[[ 12   5   1  -6   5   3 -27  -3]
 [  3 -25  -4  -7  -3   5  -1 -23]
 [ -1  17  -4   7 -10 -10  14  34]
 [ -1   5 -12  -7   9  -1   7  -3]
 [  3   7  -9   3 -11  -5 -11  -7]
 [  1  -3  -5  -4  -3  18   6  -1]
 [  4 -10 -12   3 -10   7 -23  -6]
 [ -3 -60   2   4  12  19 -13  21]
 [  0  -4   3  -7 -21  -6   1  20]]
=>
[[ -3 -27   3   5  -6   1   5  12]
 [-23  -1   5  -3  -7  -4 -25   3]
 [ 34  14 -10 -10   7  -4  17  -1]
 [ -3   7  -1   9  -7 -12   5  -1]
 [ -7 -11  -5 -11   3  -9   7   3]
 [ -1   6  18  -3  -4  -5  -3   1]
 [ -6 -23   7 -10   3 -12 -10   4]
 [ 21 -13  19  12   4   2 -60  -3]
 [ 20   1  -6 -21  -7   3  -4   0]]

[[ -2  -8  20   2   5  -3 -57   5 -22 -11  -3]
 [  3  -4 -16   3  -8  -5 -46   4 -11  40 -24]
 [  0  -6 -15  25 -11  -8 -12  -5 -37   7   2]
 [  3  -5 -14   8  14 -15   5  -1  16 -60  54]
 [ 12  17 -17  14 -19   5 -41  13 -33 -50 -16]
 [ -4  11  -4  -3  -4  -3   9   5   0  11  18]]
=>
[[ -3 -11 -22   5 -57  -3   5   2  20  -8  -2]
 [-24  40 -11   4 -46  -5  -8   3 -16  -4   3]
 [  2   7 -37  -5 -12  -8 -11  25 -15  -6   0]
 [ 54 -60  16  -1   5 -15  14   8 -14  -5   3]
 [-16 -50 -33  13 -41   5 -19  14 -17  17  12]
 [ 18  11   0   5   9  -3  -4  -3  -4  11  -4]]

[[ -4 -42 -28]
 [ 20 -27 -60]
 [ 40  -8 -57]
 [ 12 -40 -28]
 [-46  -3 -48]
 [ 45  25 -49]]
=>
[[-28 -42  -4]
 [-60 -27  20]
 [-57  -8  40]
 [-28 -40  12]
 [-48  -3 -46]
 [-49  25  45]]

[[ 12  13   9  18  29  32  12  20   8  35 -31 -34 -41]
 [  7  16  -8  -3   6  35 -17  -3 -42  21 -27  -4 -66]
 [ 43   3 -13 -22  13  73  33 -19  20  43 -11   0 -60]
 [ -5  40 -57 -35  -1  31  10   0  44   1  -6  18 -70]]
=>
[[-41 -34 -31  35   8  20  12  32  29  18   9  13  12]
 [-66  -4 -27  21 -42  -3 -17  35   6  -3  -8  16   7]
 [-60   0 -11  43  20 -19  33  73  13 -22 -13   3  43]
 [-70  18  -6   1  44   0  10  31  -1 -35 -57  40  -5]]

[[ -5 -10  75  -2  -3  -4 -42 -10]
 [ 36  50 -76  31  34  31  67  31]
 [ 15  68  25  15  20  55  40   1]
 [ 12  41 -24  13  22  49  43   2]
 [ 19 -41  12  24  28  -5 -44  13]]
=>
[[-10 -42  -4  -3  -2  75 -10  -5]
 [ 31  67  31  34  31 -76  50  36]
 [  1  40  55  20  15  25  68  15]
 [  2  43  49  22  13 -24  41  12]
 [ 13 -44  -5  28  24  12 -41  19]]

[[ 23  58 -56 -46 -19]
 [ 58   4  46  39  49]
 [ -7  18   1  43 -42]
 [ 23   4  46 -16  43]
 [-43  11 -42  -6 -11]]
=>
[[-19 -46 -56  58  23]
 [ 49  39  46   4  58]
 [-42  43   1  18  -7]
 [ 43 -16  46   4  23]
 [-11  -6 -42  11 -43]]
---
[[-23 -51  43]
 [ 24 -63 -29]
 [  3  -6   5]]
=>
[[ 24 -63 -29]
 [  3  -6   5]]

[[ 72  10  -8  48]
 [ 51  -1   0  50]
 [  7  19  11 -20]
 [ 49  -6  -5  52]]
=>
[[51 -1  0]
 [ 7 19 11]]

[[ 69 -50   9]
 [ -3 -26  28]
 [-14  59 -70]
 [-39   4  -2]]
=>
[[ -3 -26  28]
 [-14  59 -70]]

[[-15  44  -6 -65  14]
 [-25 -48 -71 -32   0]
 [ 56  40 -53  22   8]
 [-13 -52  55   5  15]]
=>
[[-25 -48 -71]
 [ 56  40 -53]]

[[ 28 -48  28 -61  28]
 [ 15  52  25  23  12]
 [ 30  -9  31 -29  30]
 [ 32 -23  21 -35  35]]
=>
[[15 52 25]
 [30 -9 31]]

[[-55 -15 -52]
 [ 15 -42  12]
 [-65  19 -63]
 [ 62  -9  61]
 [-70  13 -67]]
=>
[[ 15 -42  12]
 [-65  19 -63]]

[[ 31  -8   3]
 [-40  58 -55]
 [ 33 -54  52]
 [-37  42 -38]]
=>
[[-40  58 -55]
 [ 33 -54  52]]

[[-52  -8 -62]
 [ 12   0  18]
 [ 10   7   8]
 [ 24   7  33]
 [-40  -9 -49]]
=>
[[12  0 18]
 [10  7  8]]

[[  8  -5  32  -4  79]
 [  0   3 -32 -29 -13]
 [ 20  18 -18   8 -39]
 [ 14  13  60 -27  53]
 [  5  14 -53 -22   7]]
=>
[[  0   3 -32]
 [ 20  18 -18]]
